Each row is followed by its class.
144  114  48  181  163  -176  -270  -395  434  502  -1  -60  196  -234  -203  127  899  184  55  646  137  469  -478  145  61  282  233  -205  299  -143  135  -129  305  -271 | G
238  -91  109  7  -116  18  -118  -133  261  -42  -10  -108  164  -156  -117  -33  120  -35  99  -184  -180  -44  -10  92  -146  12  -209  -219  -165  -40  -66  61  -84  186 | Z
-85  -57  100  14  -184  125  390  88  56  266  -208  301  -120  1  7  57  -560  -71  11  19  -190  -299  -464  144  95  -117  36  156  23  -246  144  -72  56  -88 | G
199  77  296  -141  -3  -134  -192  -28  -144  -261  -350  -94  145  -79  50  -76  -33  22  144  98  -70  -155  70  112  386  362  109  -249  -168  34  -54  203  -9  -55 | J
260  447  -71  187  -12  127  -308  -222  90  -33  177  50  41  -168  -141  -242  792  44  -47  -210  -211  46  558  150  -194  132  112  -122  -512  -300  -18  79  133  263 | K
94  149  325  22  79  -302  -203  -173  -127  -517  -635  -93  326  120  -195  -280  -41  20  -97  -43  623  214  139  204  455  208  47  79  156  -60  -204  286  247  -53 | A
-278  265  -120  351  -142  -193  62  -223  216  50  -76  -175  326  -190  -317  -275  449  -10  -178  495  -119  52  507  254  -77  -5  399  -234  -463  -365  -81  175  374  19 | B
41  -413  17  109  127  -72  -44  -127  -89  -36  153  23  89  14  -91  26  -209  -119  77  1  186  437  -531  58  -88  31  -91  209  267  161  -310  21  141  -21 | F
-181  -136  -112  -39  -1  17  106  118  -49  179  134  117  -191  15  -9  26  -81  33  -90  249  19  -84  -110  -195  12  -108  90  35  247  -45  6  -94  -29  -50 | G
82  -400  -38  -292  -182  -219  -102  150  -176  124  -221  -177  -204  -282  142  54  -149  13  139  63  -35  -390  -73  51  369  366  120  -213  11  177  104  98  150  -129 | F
108  88  125  66  -197  73  -36  -89  80  55  -103  1  118  -126  -125  -97  -6  -81  42  -108  -96  -156  157  140  98  -10  -109  -253  -266  -78  75  128  134  26 | S
35  73  6  -81  -12  -190  -246  102  -135  67  -57  -17  74  -26  6  8  271  26  173  134  -51  -16  302  89  278  218  103  -252  -303  86  198  148  -54  -93 | J
165  -330  -54  272  -97  103  197  -157  -20  -276  -148  -264  433  327  -474  -165  -138  -123  77  68  82  671  -509  216  -383  -85  246  -42  -228  25  -243  -215  160  61 | K
-83  -125  -18  36  58  -208  -55  -8  -24  -165  -85  -225  200  265  -192  116  207  -217  138  74  40  -84  -103  164  39  51  145  -17  -395  87  -133  -86  28  -195 | J
-95  141  270  68  -176  86  273  -183  40  189  -18  -302  67  -3  -222  -76  -121  -108  195  20  -238  110  -102  81  -248  -55  -94  -574  -408  24  226  -154  381  -98 | Z
59  -58  -97  130  196  -137  -171  -145  32  -113  -42  -253  190  74  -170  11  343  9  4  164  85  289  -43  24  35  147  32  72  47  60  -145  3  13  -12 | F
-12  135  81  107  111  29  -51  -266  420  100  -51  321  28  -276  228  -10  314  50  -302  290  308  101  -5  100  275  -86  269  194  129  -365  -6  112  150  -169 | F
-107  183  43  369  418  75  -196  -385  68  -295  -42  33  207  -4  -48  -237  511  -128  -194  178  409  393  1  64  -7  69  178  267  -40  -175  -286  2  80  55 | S
181  69  -35  30  -127  -152  46  -32  52  -95  -228  -113  74  -88  17  -80  12  49  -69  -64  -78  36  33  158  144  214  170  53  24  -189  -24  30  168  59 | A
-45  -108  253  22  -9  11  104  7  6  92  152  119  -19  5  -41  11  -58  17  93  250  -119  -16  -223  0  14  -116  138  -163  -210  -73  32  -23  60  -100 | B
57  -335  116  -76  125  -90  -224  34  58  -139  77  -225  103  -18  -223  137  324  -35  78  -126  -81  -129  -137  -51  22  133  -146  -251  -89  116  -66  33  -89  10 | J
68  189  -180  331  -90  -15  15  -335  285  -233  -368  -221  242  22  -214  -106  88  -59  -316  122  58  -74  -222  239  195  190  140  174  148  -381  -105  27  87  -107 | S
-82  116  27  -55  -40  77  52  83  -81  27  1  -34  13  47  -73  -7  -30  -37  83  56  -98  -151  76  35  94  -58  43  -103  -186  11  94  51  7  -216 | J
64  134  -6  -33  -95  -72  -124  -75  98  10  -87  -131  75  -159  -1  -64  238  39  -31  109  -73  -72  285  22  26  110  158  -258  -102  -100  -19  19  66  28 | S
263  -651  14  175  186  70  74  -278  158  139  -206  -196  45  -212  -47  -45  -312  6  229  63  188  468  -759  -122  -46  320  187  -94  189  122  159  -235  -40  205 | K
-265  94  83  51  58  82  -226  280  -219  -367  179  212  140  358  -67  -10  319  -248  79  219  78  -270  241  150  153  -168  95  54  -575  -55  18  189  -387  -389 | K
-87  -196  121  117  296  -176  -92  -219  -47  -176  -136  111  -25  -29  105  -57  56  -14  -131  252  373  134  -295  -16  284  209  163  214  233  -47  -157  82  92  -33 | J
-59  155  71  -32  -82  -58  -3  -30  9  56  -47  -55  50  30  -32  24  81  -77  45  60  26  -77  -89  110  66  26  14  -128  -95  -29  31  22  156  -213 | Z
-108  60  223  -199  -20  314  -105  149  -57  -381  259  -79  194  -109  -14  -58  -73  -153  83  20  200  205  104  -105  -356  -275  -40  -254  -213  251  -624  -241  4  31 | B
-130  -147  96  185  9  -349  -277  -148  -22  -330  -335  -114  222  19  -168  -39  407  -184  -30  270  352  -355  -9  278  347  323  73  86  -112  -113  -135  293  186  -140 | K
102  161  -73  20  -48  82  104  -67  85  280  160  -36  -22  74  -72  46  88  88  27  -44  -178  119  -48  -94  -180  -148  -82  -55  68  -11  95  -127  36  6 | Z
-130  140  -57  -85  -155  35  -55  182  -145  -19  82  45  -76  -3  44  -12  -48  -90  7  42  -26  -213  208  37  109  -21  -6  -110  -104  -17  70  96  -30  -201 | S
88  4  275  100  399  94  -281  -244  131  -136  41  -162  210  -172  -96  -88  516  -56  156  -34  152  353  -50  83  132  147  100  -95  -360  53  -155  -39  116  -34 | J
51  398  119  389  -55  -95  -291  -382  -74  -178  143  119  356  -57  -115  -350  492  -19  -203  440  49  319  285  103  36  126  164  -147  131  -312  -178  309  194  -35 | A
-369  -90  -145  -134  67  5  57  143  -184  186  161  167  -363  140  175  80  -224  -47  -68  418  132  -157  -339  -245  -44  -112  221  -52  231  35  36  -257  -234  -244 | S
-116  190  93  -21  -29  74  -93  84  -90  -181  12  32  111  140  -100  -29  149  -115  29  -9  -39  -123  267  124  131  -55  46  -81  -362  -41  85  96  -12  -225 | G
45  -107  141  180  178  -94  -82  -264  146  60  21  124  -13  -77  -52  -35  270  23  -109  108  33  28  -206  -18  138  79  87  29  64  -200  57  50  102  67 | A
45  -85  244  185  293  6  -236  -345  87  77  58  91  1  -147  -50  -137  304  17  38  124  168  182  -133  -49  144  81  -47  -71  -5  -10  87  33  30  55 | A
-194  66  121  47  163  62  -119  -85  157  -88  79  -32  120  -67  -21  33  177  -47  16  132  101  -1  108  17  68  -80  112  -99  -355  24  -17  -55  -35  -110 | B
-285  -246  -120  -148  -107  52  211  266  -336  76  100  126  -357  122  163  -29  -579  -93  21  278  96  -143  -338  -180  -61  -94  125  -92  137  143  17  -159  -141  -172 | S
-84  116  -51  -212  -108  -250  -61  169  -285  -104  -268  13  -38  10  102  7  74  -12  -129  190  142  -103  125  150  353  216  193  15  117  -38  -47  225  270  -245 | F
40  -132  36  140  119  16  120  -123  119  350  144  -125  -48  -287  -54  -134  215  95  104  262  -23  420  -126  -6  -147  83  110  -194  -32  66  -18  -102  279  -17 | S
19  9  44  77  180  64  -157  22  123  -134  -13  83  204  38  -265  99  282  -63  -2  -195  133  -29  -178  101  7  -18  -212  83  -138  46  -223  100  6  67 | J
190  -182  301  160  106  -29  -217  -248  -82  -347  -93  66  182  -182  85  -277  170  -79  -38  185  161  344  -69  71  124  267  273  -47  -52  -199  -323  66  89  212 | K
27  -24  -19  67  83  -39  -15  -128  106  3  -113  -79  87  -165  -60  -56  186  13  -119  117  73  197  -147  -11  50  148  219  22  212  -226  -125  32  203  81 | K
57  -472  140  -44  119  -264  -360  28  -109  -162  -119  -234  79  -232  84  95  261  -105  244  218  63  -97  7  140  463  501  198  -136  -360  183  -32  16  23  -99 | F
221  22  99  128  -200  -17  37  -46  115  31  9  5  147  -171  -82  -140  -26  33  -16  -100  -317  25  215  81  -67  48  -54  -238  -182  -170  -103  127  67  268 | S
-6  323  20  199  -182  105  110  -169  123  207  101  202  12  10  -140  -147  252  -98  -163  143  -87  -8  188  83  28  -165  -50  -159  -169  -279  167  123  246  -92 | G
9  385  338  -51  -168  167  -106  -175  160  391  144  264  -33  -315  -61  -95  67  107  43  68  -336  -102  524  -31  18  -223  -297  -570  -347  -88  289  125  40  149 | B
-51  -181  138  108  279  -83  -149  -247  31  -42  -69  -14  -12  -49  -97  -35  351  40  -74  332  238  99  -272  -90  110  143  108  4  142  -28  -140  3  155  66 | K
-280  77  -124  161  -43  -96  48  16  -213  -255  -125  -38  198  309  -125  -55  -221  -176  -97  80  179  25  -48  164  11  -23  99  150  -46  12  -146  70  49  -201 | S
-9  -200  -100  -90  7  136  30  95  -52  170  47  82  -137  8  46  103  -279  3  58  128  98  -84  -412  -216  -10  -63  23  -5  213  199  -50  -300  -163  -4 | A
-26  199  -37  16  -65  -193  -61  -5  -92  39  -115  -233  127  92  -81  -20  200  39  -10  189  -96  110  -18  99  35  141  37  -120  153  -60  -50  12  91  -106 | S
-97  -259  -36  -92  138  8  79  132  -68  -355  -27  -44  -48  82  184  -38  -114  -79  -30  -11  195  88  -162  -39  -76  18  312  210  -39  26  -237  -137  -70  10 | G
-20  177  -1  -89  -165  -30  -72  105  -177  34  -79  162  -147  80  -2  -42  -69  -26  -6  -108  -85  -375  281  48  260  37  -172  -84  -154  1  224  193  -12  -46 | G
128  -67  83  -59  -167  -194  -168  -96  -133  -110  -159  -370  -3  -175  -80  -172  222  83  78  49  -75  24  149  107  -43  318  -34  -365  -20  48  -62  23  255  160 | S
31  -322  128  126  233  -102  -133  -88  12  -129  -77  -132  187  -36  -146  12  238  -58  84  40  113  73  -354  95  142  175  42  104  -51  106  -201  6  117  15 | A
176  -229  99  138  52  -158  -158  -225  96  -114  -22  -61  155  -70  -81  -7  162  -68  32  10  18  192  -146  97  15  176  9  -81  -125  -32  -144  67  126  177 | F
140  -187  105  52  144  -168  -172  -209  -140  -358  -376  -80  51  -117  20  -180  -90  6  -73  109  180  146  -200  46  316  461  105  4  184  -45  -136  138  17  162 | J
88  -62  40  195  310  -74  -102  -295  59  86  6  -119  29  -130  1  -126  522  -7  34  240  321  417  -319  14  -8  265  134  67  158  17  -56  -69  201  -109 | Z
-133  84  -110  113  53  -115  -138  -20  -24  -87  8  -61  144  58  -171  20  480  -173  -81  352  117  -146  14  99  161  109  128  14  -92  -63  -186  77  81  -287 | J
-267  112  -105  38  -90  -104  25  24  -195  -442  -72  -50  14  120  7  -157  -87  -150  -310  115  143  -96  151  87  68  56  100  76  50  -162  -145  153  12  -179 | B
-137  91  166  -184  114  -6  87  -136  23  -96  -352  8  -107  16  158  -68  -148  27  -101  -185  192  -152  -182  -12  21  -80  -23  22  87  -35  15  57  131  131 | Z
-256  -38  -72  -147  -194  -301  -37  94  -306  514  148  498  -634  -92  306  75  33  -51  -117  593  -31  -642  -44  -196  354  135  -239  -115  495  -62  367  281  36  -151 | G
-75  -96  280  -24  128  123  -91  -13  -143  -329  23  344  -33  179  100  -54  -166  -220  20  2  300  -85  -84  0  55  -166  -66  63  -164  43  -60  105  -216  -125 | S
158  -349  45  271  287  -41  -45  -244  -150  -119  170  -131  140  28  -113  -185  274  51  37  346  113  635  -405  -110  -128  129  152  140  267  48  -225  -37  66  150 | B
209  -151  -41  221  313  -221  -113  -439  121  -109  -508  -302  -1  -164  -135  -162  482  236  -175  88  60  -15  -101  28  194  434  45  194  153  -75  -122  54  265  496 | S
